Below is a small trained network, with its code and all its weights. Each question gives an input and a class and asks what happens when units are switched off, that is, made to give their printed mean instead of their output.

import numpy as np


def w(rows, s, z=0):
    codes = np.array(rows[::2]) - 128.0
    scale = np.full(codes.shape[1], s)
    scale[-1] = z or s
    return codes * scale


def f(y):
    return y / 2 * (1 + np.tanh(0.7978845608 * (y + 0.044715 * y**3)))


def log_softmax(a):
    a = a - a.max(-1, keepdims=True)
    return a - np.log(np.exp(a).sum(-1, keepdims=True))


def net(x, mask):
    res = np.array(x, float).reshape(1, 6) / 4 @ E
    y = f(res @ A[0][:, :-1].T + A[0][:, -1])
    res = res + np.where(mask, y, B[0][:, -1]) @ B[0][:, :-1]
    return log_softmax(res[-1] @ U[:, :-1].T + U[:, -1])


A, B = {}, {}
E = w([
[192,136,108,139,12,126,141],'x0',
[124,125,128,128,126,129,129],'x1',
[131,130,126,127,130,126,128],'x2',
[155,143,244,137,137,74,199],'x3',
[126,126,130,128,127,130,129],'x4',
[99,252,116,237,128,183,160],'x5',
],0.014)
A[0] = w([
[121,117,148,126,145,126,134,146],'n0',
[138,115,159,114,140,96,138,162],'n1',
[146,111,160,106,128,89,137,125],'n2',
[144,110,164,115,132,93,141,133],'n3',
[129,147,142,147,134,121,159,106],'n4',
[180,134,119,130,4,128,138,170],'n5',
[129,158,163,161,134,131,165,90],'n6',
[149,110,168,103,131,89,146,132],'n7',
[145,119,157,109,132,104,134,124],'n8',
[126,133,124,126,146,122,126,149],'n9',
[92,127,142,123,196,133,114,255],'n10',
[139,80,98,89,126,129,77,198],'n11',
[125,149,166,152,129,124,173,92],'n12',
[128,109,100,112,132,136,102,183],'n13',
[116,150,92,142,111,152,117,122],'n14',
[144,113,141,118,128,111,140,120],'n15',
[177,128,114,135,44,127,141,168],'n16',
[128,97,98,102,127,129,97,174],'n17',
[99,155,91,163,127,160,112,142],'n18',
[126,158,163,157,129,132,160,85],'n19',
[133,154,155,152,138,131,163,105],'n20',
[103,155,82,152,127,173,119,123],'n21',
[117,99,93,101,120,128,91,179],'n22',
[148,125,130,127,108,110,144,108],'n23',
],0.018,0.0093)
B[0] = w([
[148,117,150,104,147,135,142,157],'n0',
[148,97,175,116,133,146,144,188],'n1',
[170,90,154,158,111,178,118,188],'n2',
[163,84,167,140,130,166,133,187],'n3',
[129,143,112,101,116,87,116,164],'n4',
[174,142,86,147,11,143,68,251],'n5',
[123,163,124,82,117,66,117,190],'n6',
[181,75,173,163,122,195,142,199],'n7',
[164,81,155,153,131,170,140,171],'n8',
[121,120,138,129,147,122,140,143],'n9',
[77,95,187,124,224,111,230,243],'n10',
[127,160,137,88,113,53,112,255],'n11',
[130,153,138,80,116,63,106,186],'n12',
[106,156,127,100,145,98,139,198],'n13',
[119,155,95,141,136,170,144,184],'n14',
[161,109,149,144,104,148,118,156],'n15',
[176,152,83,144,25,140,68,221],'n16',
[117,164,136,91,119,69,132,213],'n17',
[83,130,107,180,159,157,147,211],'n18',
[126,160,119,97,119,77,111,184],'n19',
[119,156,124,83,122,86,121,181],'n20',
[87,121,101,190,158,191,154,210],'n21',
[104,156,122,89,126,74,117,221],'n22',
[146,122,130,145,95,127,114,147],'n23',
],0.011,0.018)
U = w([
[80,150,157,49,186,8,168,251],'0',
[147,177,85,67,81,45,70,133],'1',
[148,55,179,125,194,209,193,125],'2',
[172,70,150,200,83,201,97,29],'3',
[52,120,106,214,212,197,189,106],'4',
[118,158,43,201,111,254,112,86],'5',
],0.0081,0.0029)

Each question gives the input, the list of numbers given to net, and the class t.
The units are the neurons (one row each of A and B). Each row of codes is followed by its name. A weight is (code - 128) times the scale printed after its matrix; where a second scale follows, it is the last column's (A, B and U).
mask holds one flag per neuron, in row order. A switched-off neuron (its flag False) gives its mean, the last column of its row in B, instead of its output. The means were averaged over made-up inputs and are rounded, as every weight is.
A unit's drop is (log p(t) with every unit on - log p(t) with that unit switched off) / (log p(t) with every unit on - log p(t) with every unit switched off).
The circuit of an input: a set's keep is (log p(t) with only the set's units on - log p(t) with every unit switched off) / (log p(t) with every unit on - log p(t) with every unit switched off). Starting from the 12 units with the biggest drops (on a tie, the unit counted first), units are removed one at a time, each time the one whose removal leaves the highest keep (on an exact tie, the one counted first), for as long as the keep stays at least 0.8.
circuit, biggest first: the units of the circuit, biggest drop first
most important unit: the unit with the biggest drop
k most important neurons: the k neurons with the biggest drops, biggest first
drop when u is switched off: that unit's drop, to one decimal
input [1,0,-7,5,4,-6], class 3: most important unit -> n10
input [0,6,-2,-6,-8,8], class 4: circuit, biggest first -> [n5, n18]
input [0,-2,-2,-1,7,-4], class 0: 2 most important neurons -> [n5, n16]
input [5,-1,3,0,-2,7], class 5: 3 most important neurons -> [n21, n11, n18]
input [-6,-3,7,-8,6,0], class 0: 3 most important neurons -> [n11, n22, n17]
input [0,6,-2,-8,8,-1], class 0: 2 most important neurons -> [n5, n16]
input [-2,8,2,1,1,8], class 0: 3 most important neurons -> [n6, n12, n19]
input [-6,6,8,8,-6,0], class 2: 2 most important neurons -> [n7, n11]
input [7,-4,-6,0,2,6], class 5: 3 most important neurons -> [n11, n21, n18]
input [-7,-1,6,0,-4,6], class 4: 2 most important neurons -> [n21, n11]
input [1,3,5,0,-3,4], class 5: 2 most important neurons -> [n11, n10]
input [-7,8,-1,1,-3,-8], class 2: 2 most important neurons -> [n7, n2]
input [0,8,-3,-6,-8,-7], class 0: 2 most important neurons -> [n5, n16]
input [1,-3,1,-2,-2,7], class 5: most important neuron -> [n10]
input [8,1,4,2,-5,0], class 3: drop when n11 is switched off -> 0.3
input [1,1,7,-4,5,6], class 5: drop when n10 is switched off -> 1.2
